Below are the code and all the weights of a small trained network. Each question names an input and a class and asks about switching units off, where a switched-off unit gives its printed mean instead of its output.

import numpy as np


def w(rows, s, z=0):
    codes = np.array(rows[::2]) - 128.0
    scale = np.full(codes.shape[1], s)
    scale[-1] = z or s
    return codes * scale


def f(y):
    return np.maximum(y, 0)


def log_softmax(a):
    a = a - a.max(-1, keepdims=True)
    return a - np.log(np.exp(a).sum(-1, keepdims=True))


def net(x, mask):
    res = np.array(x, float).reshape(1, 7) / 4 @ E
    y = f(res @ A[0][:, :-1].T + A[0][:, -1])
    res = res + np.where(mask, y, B[0][:, -1]) @ B[0][:, :-1]
    return log_softmax(res[-1] @ U[:, :-1].T + U[:, -1])


A, B = {}, {}
E = w([
[137,130,224,113,194,136,2,153,66,180,109],'x0',
[27,242,117,217,162,167,148,115,167,150,91],'x1',
[137,104,53,210,180,65,60,123,139,206,111],'x2',
[209,132,89,174,141,136,122,205,11,114,88],'x3',
[103,79,152,72,244,164,136,227,167,113,124],'x4',
[125,188,189,115,109,85,174,170,72,152,230],'x5',
[49,139,146,176,73,60,93,245,155,95,57],'x6',
],0.009)
A[0] = w([
[118,161,134,100,43,196,113,107,129,58,96,137],'neuron 0',
[145,118,87,174,179,231,52,95,201,163,83,211],'neuron 1',
[142,76,131,46,99,93,134,153,106,76,162,179],'neuron 2',
[175,58,166,104,124,131,121,130,109,123,218,108],'neuron 3',
[146,109,84,187,55,132,229,67,145,97,120,190],'neuron 4',
[158,165,102,171,117,88,168,171,116,117,202,255],'neuron 5',
[134,104,118,106,100,107,187,125,52,190,216,237],'neuron 6',
[50,145,131,73,156,148,178,194,141,149,119,221],'neuron 7',
[116,158,167,113,195,246,145,59,124,124,153,191],'neuron 8',
[182,248,176,149,119,109,135,148,48,184,210,182],'neuron 9',
[100,99,153,105,196,89,87,255,206,82,17,236],'neuron 10',
[86,134,151,110,175,137,91,146,154,96,116,99],'neuron 11',
[87,130,129,168,119,121,114,71,141,188,82,176],'neuron 12',
[85,107,172,148,114,113,107,99,126,189,120,145],'neuron 13',
[198,116,127,73,109,91,145,130,108,93,182,111],'neuron 14',
[156,67,83,203,168,81,123,135,110,150,90,165],'neuron 15',
[142,171,108,119,200,233,95,107,153,97,102,176],'neuron 16',
[151,192,159,129,75,155,137,148,75,127,139,182],'neuron 17',
[122,148,75,148,26,120,164,159,112,107,183,225],'neuron 18',
[98,195,170,136,170,182,124,55,102,199,176,233],'neuron 19',
[135,61,97,176,105,101,108,109,86,125,24,144],'neuron 20',
[102,218,146,103,115,115,86,184,59,184,181,200],'neuron 21',
[208,86,156,95,149,114,74,65,155,139,137,217],'neuron 22',
[67,97,73,142,159,102,158,141,244,158,179,202],'neuron 23',
[65,96,169,82,120,123,103,134,156,130,48,126],'neuron 24',
[149,110,91,89,35,176,134,132,98,102,164,128],'neuron 25',
[110,152,184,149,205,190,161,62,126,119,144,126],'neuron 26',
[157,75,87,101,77,109,124,97,139,43,124,201],'neuron 27',
],0.0091,0.0039)
B[0] = w([
[112,46,145,129,103,105,145,64,74,85,70,177],'neuron 0',
[150,57,61,220,103,86,107,110,121,181,128,227],'neuron 1',
[113,136,255,92,146,136,129,120,195,181,107,199],'neuron 2',
[121,146,160,35,169,70,112,143,176,198,88,195],'neuron 3',
[102,151,151,157,53,203,167,91,204,120,140,204],'neuron 4',
[180,183,191,119,131,219,170,149,193,93,160,190],'neuron 5',
[207,154,198,63,121,98,148,150,174,131,185,204],'neuron 6',
[62,141,127,137,234,175,181,134,177,79,126,202],'neuron 7',
[106,39,92,158,166,61,220,133,165,163,87,208],'neuron 8',
[197,187,177,172,156,58,167,159,81,85,141,213],'neuron 9',
[54,133,128,92,229,212,49,129,80,114,117,253],'neuron 10',
[69,93,122,161,164,133,117,75,88,120,126,170],'neuron 11',
[136,129,51,151,100,106,131,122,109,160,140,182],'neuron 12',
[113,209,132,132,89,81,88,109,92,140,130,164],'neuron 13',
[179,98,177,57,108,130,132,166,170,162,137,187],'neuron 14',
[198,115,92,182,155,209,30,194,120,180,132,195],'neuron 15',
[76,67,35,134,149,63,205,158,150,137,71,192],'neuron 16',
[149,137,156,137,102,59,114,168,81,60,101,178],'neuron 17',
[219,156,173,149,97,204,145,99,154,34,147,196],'neuron 18',
[120,113,69,166,129,27,177,102,89,122,160,211],'neuron 19',
[177,116,90,127,51,203,69,152,85,171,79,188],'neuron 20',
[122,210,148,161,158,58,135,197,55,89,171,196],'neuron 21',
[137,177,105,94,104,90,124,59,92,215,98,214],'neuron 22',
[100,214,106,143,165,204,115,77,152,170,188,216],'neuron 23',
[58,84,123,121,173,127,105,107,39,140,123,183],'neuron 24',
[152,90,200,96,107,133,152,124,145,112,90,175],'neuron 25',
[100,82,77,125,154,44,147,93,159,72,132,183],'neuron 26',
[84,72,161,98,4,182,102,96,127,178,102,188],'neuron 27',
],0.0074,0.016)
U = w([
[113,111,191,148,1,198,157,77,124,45,60,94],'0',
[193,133,199,34,124,116,116,131,148,234,147,80],'1',
[114,88,45,168,139,93,217,97,146,128,116,103],'2',
[172,132,62,168,111,181,29,167,84,188,72,157],'3',
[127,207,102,179,104,185,170,58,189,143,229,130],'4',
[138,186,133,159,103,38,94,106,51,163,155,133],'5',
[3,143,169,121,201,198,97,142,104,89,126,171],'6',
[199,209,197,156,171,103,180,238,85,47,195,6],'7',
],0.0083,0.0019)

Each question gives the input, the list of numbers given to net, and the class t.
The units are the neurons (one row each of A and B). Each row of codes is followed by its name. A weight is (code - 128) times the scale printed after its matrix; where a second scale follows, it is the last column's (A, B and U).
mask holds one flag per neuron, in row order. A switched-off neuron (its flag False) gives its mean, the last column of its row in B, instead of its output. The means were averaged over made-up inputs and are rounded, as every weight is.
A unit's drop is (log p(t) with every unit on - log p(t) with that unit switched off) / (log p(t) with every unit on - log p(t) with every unit switched off).
The circuit of an input: a set's keep is (log p(t) with only the set's units on - log p(t) with every unit switched off) / (log p(t) with every unit on - log p(t) with every unit switched off). Starting from the 12 units with the biggest drops (on a tie, the unit counted first), units are removed one at a time, each time the one whose removal leaves the highest keep (on an exact tie, the one counted first), for as long as the keep stays at least 0.8.
circuit, biggest first: the units of the circuit, biggest drop first
most important unit: the unit with the biggest drop
top k neurons: the k neurons with the biggest drops, biggest first
drop when u is switched off: that unit's drop, to one decimal
input [-1,-1,0,-3,-3,1,-4], class 1: circuit, biggest first	neuron 7; neuron 6
input [-4,5,8,2,3,5,3], class 4: most important unit	neuron 23
input [1,-2,5,-1,4,0,1], class 3: circuit, biggest first	neuron 15; neuron 2
input [6,1,4,3,3,-5,-7], class 2: top 2 neurons	neuron 16; neuron 8
input [-5,8,-1,-3,8,-1,-1], class 2: top 4 neurons	neuron 8; neuron 16; neuron 26; neuron 1
input [-3,-4,3,2,-6,-2,-4], class 0: top 2 neurons	neuron 4; neuron 27
input [-4,-5,8,-7,3,3,0], class 4: top 2 neurons	neuron 23; neuron 25
input [-6,-2,-7,-6,5,6,1], class 1: top 2 neurons	neuron 2; neuron 14
input [-4,-6,0,-1,-7,4,1], class 0: top 3 neurons	neuron 18; neuron 4; neuron 27
input [3,7,7,4,0,5,-8], class 7: top 3 neurons	neuron 9; neuron 21; neuron 5
input [-7,2,0,4,8,4,0], class 6: top 3 neurons	neuron 9; neuron 7; neuron 10
input [-4,1,5,-6,-6,-5,1], class 4: top 2 neurons	neuron 4; neuron 23
input [-5,-1,2,8,1,0,-5], class 1: top 2 neurons	neuron 21; neuron 6
input [5,3,-6,7,-5,0,-8], class 7: circuit, biggest first	neuron 9
input [5,1,-8,-3,5,4,-4], class 2: top 2 neurons	neuron 8; neuron 26
input [-7,-2,-4,-2,3,-1,-6], class 0: top 2 neurons	neuron 4; neuron 27
input [7,-6,-6,6,-4,6,-6], class 7: top 3 neurons	neuron 9; neuron 21; neuron 17
input [8,6,0,-2,-6,5,4], class 7: top 2 neurons	neuron 9; neuron 21
input [-8,-2,7,1,-3,-5,2], class 3: top 2 neurons	neuron 15; neuron 20
input [-8,0,-1,-2,0,6,6], class 0: circuit, biggest first	neuron 18
input [-7,-5,-4,4,4,7,-1], class 1: drop when neuron 19 is switched off	0.1
input [-6,-1,-1,4,5,-7,7], class 6: drop when neuron 10 is switched off	1.1
input [-7,-6,1,4,1,3,6], class 0: drop when neuron 18 is switched off	0.2
input [-4,-4,5,-2,3,-8,-7], class 3: drop when neuron 4 is switched off	0.0
